Facts:
baple droge:loso fufin:e
bedro droge:statre fufin:e
bovo droge:luzu fufin:b
brebruk droge:klopom fufin:d
dabul droge:mekles fufin:e
depel droge:mapem fufin:b
disek fufin:b
doklebil droge:klavipa fufin:d
domal fufin:b
dranar fufin:a
drepel droge:dranar fufin:c
dudiba droge:plusken fufin:b
dustem droge:luzu fufin:c
fegek droge:skimin fufin:d
fesonul droge:gudos fufin:c
fider droge:luzu fufin:a
flego droge:mapem fufin:a
foflir droge:dustem fufin:b
fomim droge:zuplok fufin:b
gelin droge:skobuflan fufin:d
giloflan droge:disek fufin:c
gitrostek droge:plusken fufin:f
gotrir droge:dabul fufin:e
grabre fufin:c
granun droge:domal fufin:e
grepan droge:mekles fufin:a
grozar droge:skubran fufin:d
gruplitun droge:depel fufin:f
gudos fufin:d
gudron droge:stovor fufin:b
ketoskan droge:grepan fufin:d
klavipa droge:gudos fufin:e
kletir droge:flego fufin:d
klikodun droge:disek fufin:a
klopom droge:trofozir fufin:a
kluba droge:sketrum fufin:b
klukloplu droge:dranar fufin:e
lofla droge:gudron fufin:b
loso droge:grabre fufin:e
luzu fufin:f
mapem fufin:f
mazar droge:sketrum fufin:c
mekles fufin:e
moklal droge:skobuflan fufin:a
mosku droge:fomim fufin:f
pali droge:disek fufin:b
panur droge:flego fufin:f
pini droge:trofozir fufin:d
pitras droge:zitrek fufin:e
pliklom droge:skimin fufin:c
ploven droge:dustem fufin:f
plusken fufin:b
pobrubrel droge:rotutros fufin:c
raplir droge:disek fufin:f
reflen droge:zitrek fufin:f
ropeklim droge:stovor fufin:d
rotutros droge:gudos fufin:a
sabim droge:skomor fufin:f
sedras droge:grepan fufin:a
sketrum droge:mekles fufin:d
skimin droge:mekles fufin:b
skobuflan droge:mapem fufin:c
skomor droge:stovor fufin:f
skoplok droge:klavipa fufin:a
skotes droge:tekliflur fufin:b
skubran droge:dranar fufin:a
skurin droge:fider fufin:e
skuvik droge:flego fufin:e
soski droge:skomor fufin:c
stakla droge:domal fufin:a
statre droge:gudos fufin:f
stidri droge:gudos fufin:f
stobegro droge:skobuflan fufin:c
stodrul droge:fomim fufin:c
stovor fufin:b
tekliflur droge:gudos fufin:b
trofozir fufin:a
trufos droge:gitrostek fufin:c
trugus droge:grepan fufin:f
tuvu droge:tekliflur fufin:d
vazuskam droge:fesonul fufin:a
veguskan droge:gitrostek fufin:b
vibrutrel droge:grabre fufin:a
zitrek fufin:e
zunos droge:trofozir fufin:f
zuplok fufin:d

Known rows:
vazuskam: [  8   0 -19 -15  12  -8  -1  23  -1 -22   1 -13  -1   3   8  18  -1 -10
  -8  19 -23  24 -24  20  10  -3 -18 -11   5   6  -9 -29  24   2 -19  17]
gudron: [-22  17 -22 -14  15  18 -11 -27   0 -16  -6  18 -35  -9  23  13 -31 -15
 -15  16  27 -25 -10 -11  -6  19  -7   8   0  -8 -10   1   9   8  -6 -10]
trugus: [ 15  -1  -4   7  -6   6  12  26  -4  10 -11 -11  -2 -16  47  11  -8 -11
  10   1  -2  -9   0   6  15  37  27   5   1  -9  48   5  16   2 -18  -7]
sketrum: [ 33  -9   8  10  -6  18   0  19  17  36  -3  -3 -12   2 -18   6 -22 -12
  10   5  23 -20 -10  -8   9   5 -12  25  -4   1   9 -13  -4 -23  -5 -11]
kluba: [ -5  29 -31  -4   1   9  -4 -24  -3  -6  -7  -4 -36 -14  22 -13  -4 -13
  -2  17  22 -21 -16  -4   5  14  -2  38   6 -20  12   9   1  -2 -10  -7]
dudiba: [-17  16 -24  -5  23   6 -22 -13 -11 -16   3  14 -25  -9  25 -13 -12 -14
 -10  16  23 -12 -10  -5   4   9 -14  27  25  -5   4  15   0   9  -2  -7]
foflir: [-26  12 -30 -11  33  15 -13 -11 -14 -18  -7   3 -29  -1  23 -25  -9 -16
   0  31  14 -46 -16  -3  -1  15  -6  12  26 -10  -1   4   2 -30 -19 -16]
pliklom: [ 16 -12 -19  18 -13   7  16 -13  -9  11  -9 -16   9 -18  15 -20  17 -43
  10   5  -1 -22   2  -6   0 -13  -1  -8 -12 -17   0   8   5  21  -9  -1]
luzu: [ -5 -12  -4  -3  22   7   2  36  -9   7 -16   1  10  -4  48  18 -22 -20
   2   8   5 -24   7   0   9  42  18 -22  14   0  32  -3   5 -15 -25 -17]
gruplitun: [ -5  -8   0  -1  -2  14  -5  29  -2  -1  -9  -3  14   2  51  23  -5 -12
   0   5  -6   1  -9  -6  24  43  25 -20  12   5  21  15   3   1  -6 -26]
depel: [-24  22 -29 -15   3  14 -20 -21   3 -11 -11   6 -17   3  22   5  -7 -19
 -15  19  30  -9 -22 -18   9  23  -6  14  14  -6 -11   9 -19  -5  -3 -22]
granun: [ -4 -20  -1   9  16  -9   9   5  13  -9  -6 -14 -18  -3 -20 -13   1 -14
 -38   3 -20 -13   7 -13  -3  34   3   2  14  29   8   7   3  12  -8 -12]
moklal: [  1 -23 -12 -26 -21  -5 -23   9   4 -19  -8  -7   4  14  15  12  19  -6
  -2  17 -19  28 -35   7  10   4  -3 -15   3  13 -13 -18   3  -9  -8   1]
skobuflan: [ -3 -19 -15   7 -11  13  -1 -10  -3   4 -14  -5  28  -1  19   0  17 -49
  -3   7   5  -8  -3 -21   5  -6  -4 -33  -6  -5 -24   7 -18  16  -1 -18]
gelin: [ 18 -15  14   6  -8  29 -17  20  15  19   7   2   2  17 -12   7  -7  -6
   7  10   5  -9 -29 -17  22  10 -10   3   7  17 -16   4  -9 -27  13 -28]
klukloplu: [ -1 -23  -1   7  18 -10   4   4  11  -7  -4 -14 -19  -3 -21 -10   3 -16
 -38   7 -21 -15   8 -14  -3  34   2   3  14  31   8  10   2  14  -9 -13]
tuvu: [ 25   9   6  18  25  26   6  34   9  16  17  -5  -4   7 -18  12 -30 -10
  -1  13  -3 -13 -17  -2  23   2 -26   8   7   9 -12 -10  13 -14   1 -11]
skotes: [-16  44 -33  -1  34  14   1  -8  -7 -19   5  -4 -24  -5  19   0 -19 -16
 -17  24   8 -14 -18  -2  15  12 -18  19  17 -11 -11   5   9   6  -8  -8]
stidri: [  3  11  -4   8  26  10  12  40  -9  -2   0  -7   9  -6  46  25 -23 -15
  -5   7 -12  -3   0   5  23  38  12 -16  12  -1  24   4  22   9 -14  -9]
fomim: [-10  19 -34 -15  26  -4 -22 -24  -7   2  -5   4 -28   3  16  19 -12 -26
 -19  31  25 -31  -7 -11   8  21  -6  21  10 -10  -3  12   2   7 -12 -12]

Rows:
No name comes twice in this set of rows, the named rows included.
[ 23 -20  19   8   7  30  -7  16  10  18  14  13 -17   3 -13  12 -32  -5
   6   9   4 -28 -13  -6   5   5 -14   2  -2  12 -12  -4  18 -14   5 -12]	ropeklim
[ -5   2  -6  17  27  -3  25  17  14 -16  -1 -23 -12  -4 -21  -7  -7 -17
 -44   4 -26  -2   4  -9   4  31  -6  -1  14  27   0  -1   6  15 -11  -9]	bedro
[-20  18 -24 -13  17  15 -13 -24  -1 -13  -6  14 -32  -8  22  10 -26 -17
 -15  19  26 -24 -10 -10  -4  18  -8  11   4  -9  -8   1   5   6  -6 -11]	stovor
[ -1 -13  11  -1   9  21   7  20  -8  -8  -2   9  -7 -14  51  31 -32  -6
   2  -1  -8 -18   4   0   4  42  23 -27  -4   3  22   5  35  13  -7  -9]	sabim
[-15 -28  -2   6  25  -2  12  14   9 -13 -14 -15 -16  -1 -18 -32   2 -15
 -29   9 -21 -32   5 -10 -11  34   5  -6  22  29   9  -2  -3 -16 -21 -15]	skurin
[-26  16 -32 -14  28  11 -14 -12  -7 -10 -14   6 -25  -1  22 -11 -16 -22
  -9  26  28 -36 -10  -8  -1  19  -9  13  20 -11  -1  -2  -8 -22 -20 -17]	bovo
[-17  13 -23  -2  24   5 -28 -10 -12 -19   6  21 -22 -12  28 -21 -14 -12
 -10  11  28  -1  -8  -2   2   5 -17  31  32  -4   8  15  -2  14   2  -2]	veguskan
[  1 -15   3   4  18   0 -11  39  -9   2  -8  16  16 -12  52  13 -26 -18
  -5  -7  18  10  16   1  10  33   9  -6  23   6  40   4   0  15 -11  -6]	gitrostek
[ -7 -15  -3  -1  27  12   4  40 -15  -1 -12  -3   6  -3  50  -1 -14 -14
  11  12  -9 -34   0   6   9  40  21 -24  22   1  33   2  14 -26 -27 -17]	ploven
[  4   2 -22  17  18   9  21   1 -10   3  -4 -11  24  -8  12   3  -4 -54
  -9   9   0 -12   6  -9   5 -13 -18 -29  -6 -12 -22  -4   1  25 -12  -3]	fesonul
[  7 -28 -10  18  11   4  -5   1 -18  -3   2   9  24 -17  22 -27   7 -44
   1  -1   6  -4  11  -5  -4 -23 -17 -15  12  -4  -5  13   0  37   2   3]	trufos
[  6  -2 -22 -18  11 -12  -3  21   2 -14  -7 -10   1   5   7  25  -8 -16
 -14  19 -12  24 -17  17   7   0 -20 -12   2   5  -8 -38  12   1 -25  16]	rotutros
[ -7   2  -8  14  26  -4  26  16  21 -11  -9 -20 -11  -3 -23  -1 -12 -22
 -49   2 -15   0   8 -12   2  34  -8  -3  11  27   1 -10  -4  14 -15 -10]	klavipa
[  4 -12  -2  13  -4  -8  20   2  17  -3 -13 -23 -23 -12 -20 -23   8 -13
 -30  -2 -15  -9   5 -10  -6  32  10  18   4  21  22   1  -1   8 -13  -9]	gotrir

Now the same elements, written a new way:
Known rows:
dustem: [ -2  16 -35   3  -9   9   6  13 -28 -16 -16  28  -1   6 -38  -2  -5   2
  10   7   5  32  -3  13   4 -14]
tekliflur: [ -2 -29 -15  12  -4 -12 -38 -12   0  11  13   3   1   1 -21   6 -10  -7
 -11 -18  22   0  -2   3  11 -14]
gudos: [ 15 -14 -18  14   1  -1   1 -39  -5   4   6   5  -6   3 -14  10 -17   2
 -24   9  10  14  12 -21 -12 -30]
skubran: [  4   2  -9 -12 -20   0  19  -6  -1 -10  -3  13  -3  12 -14  28   0  -3
   0  -9  15 -27   6 -15  -1   6]
soski: [-16  27 -28  10  14 -17   4  -6 -18 -19   1   6  23  -2 -28  -3  -9  31
  21  15  29  19  -1 -30  21   9]
skomor: [ -6  11   2   6 -22   3   7   2  -7   8  24  -3  30  -5 -13  -6  11  10
  26  -8  18  22  10 -51  10 -14]
zunos: [ 11  18  14 -15 -17 -25  -2   3   4  -6   7   1   7  -8 -22 -11  -6 -13
   7   1   4  19   0 -40  -4   5]
trofozir: [  3   1 -10 -11 -19   1  19  -6  -3 -11  -1  14  -2   9 -14  28   1  -4
   1  -8  15 -25   7 -14   0   5]
kluba: [-14 -26   6  -3  -1 -34 -14  -4  -5  12 -12   7  15  12 -16 -17 -15 -16
  -3  13  21   5   7  -2  25  21]
sketrum: [  5 -22  -7   5  -4  -4  24 -26 -13  13 -10  10  14  26 -11  -7 -11  -9
 -23  29   5  16  27 -20  -1  -7]
kletir: [ 16   0  11  10   5 -30   2 -28 -20   6  -7  36 -11  -1 -22   2 -16   9
  -8  44  -1  -2   4 -41   4 -14]
sedras: [-24   3  -7 -17  -2 -20  26 -14  -4  -4 -10  16   4  -2  -1   6  -2 -27
  -7  19  16 -17  17 -12  13  29]
stakla: [ -5  12  -2 -13  -7 -19  16 -13  -2 -14  -7  17 -10 -11  -8  20  -7  -8
   7   4  18 -19   4 -16  10  17]
skobuflan: [  4  13 -27  13   7  -5 -15   7 -31 -11   8  39  10  17 -46   7   3  11
  -2  24 -11  -8  -3 -25  11  -6]
ketoskan: [  0 -10   1  -2   6 -25  22 -32  -9   8 -17   9   8  12  -8 -14 -21 -11
 -19  39  11  19  20 -25   3   5]
skoplok: [-14   9 -17  -8   2 -19   0 -28   5 -11   9   8 -17 -27  -4  24  -7 -17
  -8  -3  20 -18   2 -12   3   6]
trugus: [-10   8   9 -16 -11 -25   6   1  -1   5   7   1  22  -4 -13 -24   1 -35
  -6  18   0  23  14 -35   4  16]
granun: [ -2   7  11   7  13 -30  11 -27   7  -5  -6  21  14   2 -22  -4  -4   4
  15  -7  -8  10 -17  -7 -10  15]
pliklom: [-17  14 -28  -4  15 -22   3  -2 -15 -16 -10  10  22  14 -31 -15 -10 -10
 -10  30   7  17   7 -13  12  25]
fider: [ -6   5 -14  -9 -27  11  27  -1 -15  -4 -12  29 -17  -7 -10  23   4 -12
  14  -4  13  -4   6   9   5  -8]

Rows:
No name comes twice in this set of rows, the named rows included.
[ -8  11   9   6   2 -23  19 -19  -2   0 -16  34  -1  -9 -22  -8  -4  -2
  22  -7  -9  26 -21  12 -12   2]	skurin
[ 25  -9  -2   4 -12  -5  16 -24  -9   3  -9   9   0  25 -22   8 -18  12
 -14  13  12   8   9 -28 -13 -19]	zuplok
[  5   4 -10  -1 -16  -1 -17  -6   3   3  31  -4   6 -14 -19   0   4 -22
 -10 -14  -1  17   5 -31  -9 -19]	statre
[ 24 -25  15   6   6 -18 -31 -11   3 -17 -15   9   6  -5 -13  -2 -22  -6
  22  -2   8   6  10  -4  40  20]	veguskan
[ -9 -24  -1  16 -12  -7 -14  -1 -10  15   4   4  20  14 -16   1  -3  23
  23 -12  37   3   3 -14  29  -8]	gudron
[  3  -4   2  13   2  -9  14 -22   3   0   2  22  19  16 -24   2   6   5
  10 -16 -13   5 -13  -3 -14   2]	zitrek
[ -2   2  -5   1 -12  -3   7  -4 -18   0   7  43  -7   1 -17  29  13  -5
   2  13  -3 -41   5 -26  11  -3]	flego
[ 15 -19  13   4   1 -23 -28  -8  -1  -9 -14  10   4  -2 -16  -3 -21  -3
  15  -1  14   4   3  -5  33  16]	dudiba
[ -7  12   4  -5  -4 -23   6  -9 -14  -6   0  41 -13 -15 -15  22   3  -6
   5  21   4 -35   1 -27  14  10]	moklal
[  6  27 -23 -10   4 -27  -3   2  -9 -26 -11   6   9  18 -44   1 -18  11
  -4  11  15   8 -11 -19  -4  16]	stodrul
[ 13   7   8   1 -21  -5 -10   9 -12   6  21  23  11   1 -28  -2  13 -13
   3   7 -15   3   3 -46   0 -15]	mapem
[-19  -8 -15 -11 -12   1  29  -8  -7   3  -3  15  12  14  -2  12   8 -28
 -10  11  11 -20  24  -9   9  17]	grepan
[ -4 -12   8  -3 -16 -25 -14   4 -13   8 -24  24 -14 -10 -21 -10 -18  -5
  19   2  24  23 -10  17  20  -3]	foflir
[  2 -24  -1   5 -23  -5 -15   9 -15  13 -15  22  -4   9 -25  -3  -8  -2
  13  -9  18  15  -3  15  17 -14]	bovo

Now the same elements, written a new way:
Known rows:
pobrubrel: [  0  -3   3  14   7  13 -10  -1   1  10  16   4   1 -10  -8  -2 -18   5
  -3   9 -22  -5  -3  16 -17  16   6 -30   2   5  -1 -18  16  15  -5  -4
   7  -5]
fomim: [ -2 -12   6  -8 -10   8   5  28   0  12   8  -5 -15  -8  -5   2  -2  -4
  -4 -19  21  -2   2  -4 -12  17  -5   6  10 -15 -10  10  14  -8 -13   7
  -1   5]
sabim: [ -4 -12 -10   5  -8   7  17  -9  -3  -5  -1  -8   1 -11   7  -7   3  14
   8  15  -7  -2  17 -11  -5 -21   2   0  29  17  -9   5   3   5   4  22
   5 -24]
stobegro: [  1 -16  15   9  -9  -4  11   5  17  -4   9  14  12  -5 -11   7 -21  -3
   1   5 -35  -4 -10  -4 -19  15   4 -23   5  19 -14 -12  16  13 -14 -11
   6   2]
gruplitun: [  5 -15  -2   0 -17  -8  13   7  -5  -8  -7  10  10  -2   4  12  -1   0
  10   6  -6  -5   4 -14 -10 -18   5  -6  20  19  -6   4   3  22   7   6
   2   0]
skobuflan: [ -4 -19  10   9  -8  -1   8   7  18   0   7  12  11  -7  -6  18 -22  -2
  -2   3 -30  -4  -6  -7 -23  20   5 -22   5  14  -6  -7  15   8 -14 -17
   3  -5]
stidri: [  4  -3 -11   4  -4   6  -5   1 -18   3   0   1   2  -7   6   2   0   5
   7  10   4  -5   9   3  -9 -19   7 -12  19   8   5  -2   4  23  13  12
   3  -5]
tuvu: [ -5  -5 -10  -1  -7  13 -10  -9  -6   3  22   4  -7   3  -7   3  18  17
  -5  -5   8  10  -7  18  -3   7 -10 -12  10   9   0 -20 -13  20  14 -12
  -1   2]
loso: [-10 -14 -12   3 -10  28  13   5  -2 -10  -1  20  18   1   2   7   1  -3
  -9  12  15   0   8  10 -18  13  -6  13  15  -4  10  -7  15 -10  -7  -8
   8   7]
flego: [ -9 -17   2  -5  -4   7  14  -9   6 -10  -3   4   7   4   1  -1   2 -17
  -4  -6 -15  -7   4 -12 -16  12 -12  -9  -9   9  -4  27 -13  16  -5 -24
   4   4]
klavipa: [-12 -12 -11  -2  -4  36   4   0 -11   1   7  28  15   0   3   4  -3  -2
 -10  15  21  -4   8  20 -20  10  -5   1   5   0  14 -13   8   0   7  -7
  10   7]
pliklom: [  4   0   8  21   1  -1  -1 -14   6  -6  -2  16  -9 -13 -10  -1 -17   6
   6   0 -26  -2  -2   6 -17  25  -3 -10   3   8  -9 -16  36   7 -13  -8
   2 -15]
pali: [ -1 -12   9  -6  -8   1   8  15   2  13   9   1 -15  -4 -10 -17   0   0
   5 -13  20   0  -3   0  -7  12  -1   3  11  -6 -14   8  15  -5  -6  11
   4  10]
vibrutrel: [ -3  -3  -7   4   5  12   5 -12  -1 -13  -2 -11   1   4  -1 -20   9 -11
  -3  -4 -14  -3   4   0  -7  11 -11  -5  -3  -1  -3  22  -6  11 -10 -13
   6   3]
stovor: [-14 -21   7 -10  -8   8  13   9   8  18  10   1 -17 -11  -5 -10  -3   5
   1  -9  21  -1   5  -7 -13  13  -3   3  10  -2 -11  15  10 -14  -4   9
   3  -7]
grepan: [ -6  -2  -4   5   5   9   1 -26  -4 -12 -13   9 -12  -4   1  -9   5  -9
   0 -10  -7  -4  10  -2 -14  21 -19   1 -13   1   1  24   6  11  -4 -21
   1 -11]
dudiba: [ -5 -21   3  -3  -7  -3   3   7   6  14   7   2 -12   1 -12 -25  -1   0
   8 -14  22   2  -8   1  -9   8   6   2  14  -8  -3  13  17  -6  -2   4
   3  11]
ropeklim: [-10 -10 -10   2 -13  10  10 -14   9 -10  16  -7  -6   2  -7  -2  21  23
  -3  -2  -2  13  -3   3   1   8 -13   1  20  14 -12 -12  -9   3   1  -5
  -2 -11]
skuvik: [ -6 -21   4  -5 -19  15  27   4   3 -15   1  37  27   6  -4   3  -2  -9
  -3  13   4  -4  -1   4 -17   5  -7   9   9  16  -9 -12   9   4  -1  -8
  12  20]
sedras: [  1   3   0   7   6   6   3 -29  -7 -16 -13  12 -14  -2  -3 -21   8  -9
   4 -10 -12  -3   7   3  -9  17 -20   3 -13   4  -7  18   9  15  -3 -15
   4  -7]

Rows:
No name comes twice in this set of rows, the named rows included.
[ -9 -25  15 -16 -16  -3  13  19   9  17   8  15  -9  -5  -6   2  -6  -6
   2 -15  20  -3  -3 -12 -15  13  -1  -1   3   3 -10  15   9  -1  -2  -2
   1   8]	depel
[  9   0  -6  11  -8  -6   0 -14 -16 -11 -17  16 -10 -11   4   3   3   7
  16   2   2  -2  10  -3  -9 -10  -3   6  15  10  -3  -1  25  18   9   9
  -2 -15]	trugus
[-10 -16   6 -13  -3  12  -6  13  -5  30  15   8 -18  -8  -5  -6  -5   0
  -2 -12  29  -4   1   6 -15  12   1  -9   1  -6   0   7   8   2   8   4
   3   3]	tekliflur
[ 13   2 -11   9 -10   3   3  16 -16 -12  -5 -14   5  -6   6  11   3   0
   3   2  -4  -3  10  -4  -5 -14   0   1  27  -2  -5   0   9  14  -8  16
  -1  -3]	mosku
[ -4 -22 -24  13  -9  -5  -4  -6  -3  -3 -10  -3   6   2   6   1  -1   5
  13   6   8   2   2  -7 -14 -17  17  -2  29  -2  25  13  13   9   5  -2
  -2  -9]	gitrostek
[ -7  -9  -7   0  -2  34   5  -3 -13  -1   8  28  16   2  -1  -7  -1  -1
  -8  17  16  -4   6  25 -16   6  -5   1   6   3   6 -19   9   5   8  -2
  14  14]	bedro
[ -4 -11   9 -11   0  11  -4  11  -8  27  16  10 -18  -7  -8 -18  -4   0
   1 -10  25  -4  -2  11 -10   7   1 -11   1  -4  -8   2   7   7  10  11
   6  10]	skotes
[ -3  -9  -1  18  -1   7  -3   4  13   0   7  -3   4 -10  -5  12 -18   4
  -3   5 -24  -2  -1   1 -20  24   5 -17  11   0   3  -7  22  -1 -19 -11
   2 -11]	grabre
[  0  -7  14  -4  -7  -4   5  -1  -2  10  -2  20 -27 -11 -10 -16  -1   1
  10 -18  21  -1  -1   2 -10  17  -9  10   2  -2 -16   6  29  -1   2   6
   1  -1]	kluba
[ -3  10  -2  11   5   2  -5   6  16   4   2  -4   6  -7  -2  13 -12   9
   3  19 -16  -1  -1  -4 -13  39   8 -25  10  12   3  -3  23  -7  -9 -14
   6  -2]	dustem
[ -7  -5  -9   4 -13   2  -3 -17   1 -10   3  12 -17  -1  -5  16  18  18
   0 -14  10  13  -3   5  -7  21 -17   7  11   7   1 -12   6   8   5 -21
  -9 -12]	sketrum

